Below are the code and all the weights of a small trained network. Each question names an input and a class and asks about switching units off, where a switched-off unit gives its printed mean instead of its output.

import numpy as np


def w(rows, s, z=0):
    codes = np.array(rows[::2]) - 128.0
    scale = np.full(codes.shape[1], s)
    scale[-1] = z or s
    return codes * scale


def f(y):
    return y / 2 * (1 + np.tanh(0.7978845608 * (y + 0.044715 * y**3)))


def log_softmax(a):
    a = a - a.max(-1, keepdims=True)
    return a - np.log(np.exp(a).sum(-1, keepdims=True))


def net(x, mask):
    res = np.array(x, float).reshape(1, 5) / 4 @ E
    y = f(res @ A[0][:, :-1].T + A[0][:, -1])
    res = res + np.where(mask, y, B[0][:, -1]) @ B[0][:, :-1]
    return log_softmax(res[-1] @ U[:, :-1].T + U[:, -1])


A, B = {}, {}
E = w([
[94,77,118,21,90,93,106],'x0',
[87,186,182,176,82,125,30],'x1',
[160,225,58,2,150,137,125],'x2',
[93,192,117,169,147,84,121],'x3',
[103,129,189,123,197,222,141],'x4',
],0.0083)
A[0] = w([
[75,162,88,121,124,11,79,87],'N0',
[94,128,101,57,154,162,158,156],'N1',
[162,140,162,73,172,179,193,193],'N2',
[106,143,144,148,141,181,101,246],'N3',
[166,122,79,140,204,104,125,3],'N4',
[166,57,179,113,136,189,194,252],'N5',
[130,110,123,131,66,177,73,215],'N6',
[200,79,45,126,147,109,118,17],'N7',
[147,139,79,121,160,198,153,182],'N8',
],0.011,0.0031)
B[0] = w([
[173,47,110,125,163,2,218,228],'N0',
[199,71,104,198,99,153,70,214],'N1',
[138,77,15,181,52,235,99,231],'N2',
[50,201,103,181,119,198,170,196],'N3',
[178,92,46,203,56,132,177,143],'N4',
[245,67,118,107,37,191,92,254],'N5',
[79,91,194,93,205,240,150,187],'N6',
[193,145,164,105,77,107,104,180],'N7',
[82,2,113,221,159,184,97,199],'N8',
],0.0077,0.0076)
U = w([
[171,131,89,115,128,45,81,6],'0',
[143,30,139,163,171,254,132,253],'1',
[102,109,160,66,139,53,126,77],'2',
[56,240,175,199,247,151,59,33],'3',
],0.0065,0.0031)

Each question gives the input, the list of numbers given to net, and the class t.
The units are the neurons (one row each of A and B). Each row of codes is followed by its name. A weight is (code - 128) times the scale printed after its matrix; where a second scale follows, it is the last column's (A, B and U).
mask holds one flag per neuron, in row order. A switched-off neuron (its flag False) gives its mean, the last column of its row in B, instead of its output. The means were averaged over made-up inputs and are rounded, as every weight is.
A unit's drop is (log p(t) with every unit on - log p(t) with that unit switched off) / (log p(t) with every unit on - log p(t) with every unit switched off).
The circuit of an input: a set's keep is (log p(t) with only the set's units on - log p(t) with every unit switched off) / (log p(t) with every unit on - log p(t) with every unit switched off). Starting from all 9 units, units are removed one at a time, each time the one whose removal leaves the highest keep (on an exact tie, the one counted first), for as long as the keep stays at least 0.8.
circuit, biggest first: the units of the circuit, biggest drop first
k most important neurons: the k neurons with the biggest drops, biggest first
drop of u: that unit's drop, to one decimal
input [1,-8,0,-5,-7], class 0: circuit, biggest first : N7
input [-7,0,2,6,-2], class 3: circuit, biggest first : N5, N2
input [8,-4,-7,7,4], class 2: circuit, biggest first : N2, N8
input [1,0,-4,-1,-5], class 0: circuit, biggest first : N8, N2
input [-5,8,-3,5,-4], class 3: 3 most important neurons : N5, N3, N2
input [-4,-4,-1,-7,-7], class 0: 4 most important neurons : N7, N2, N6, N3
input [-7,5,1,-3,-5], class 3: 2 most important neurons : N5, N2
input [-4,6,-4,-3,-8], class 2: drop of N0 : 0.2
input [6,1,1,6,-7], class 2: drop of N2 : 0.2
input [1,4,2,-4,-3], class 2: drop of N2 : 0.3
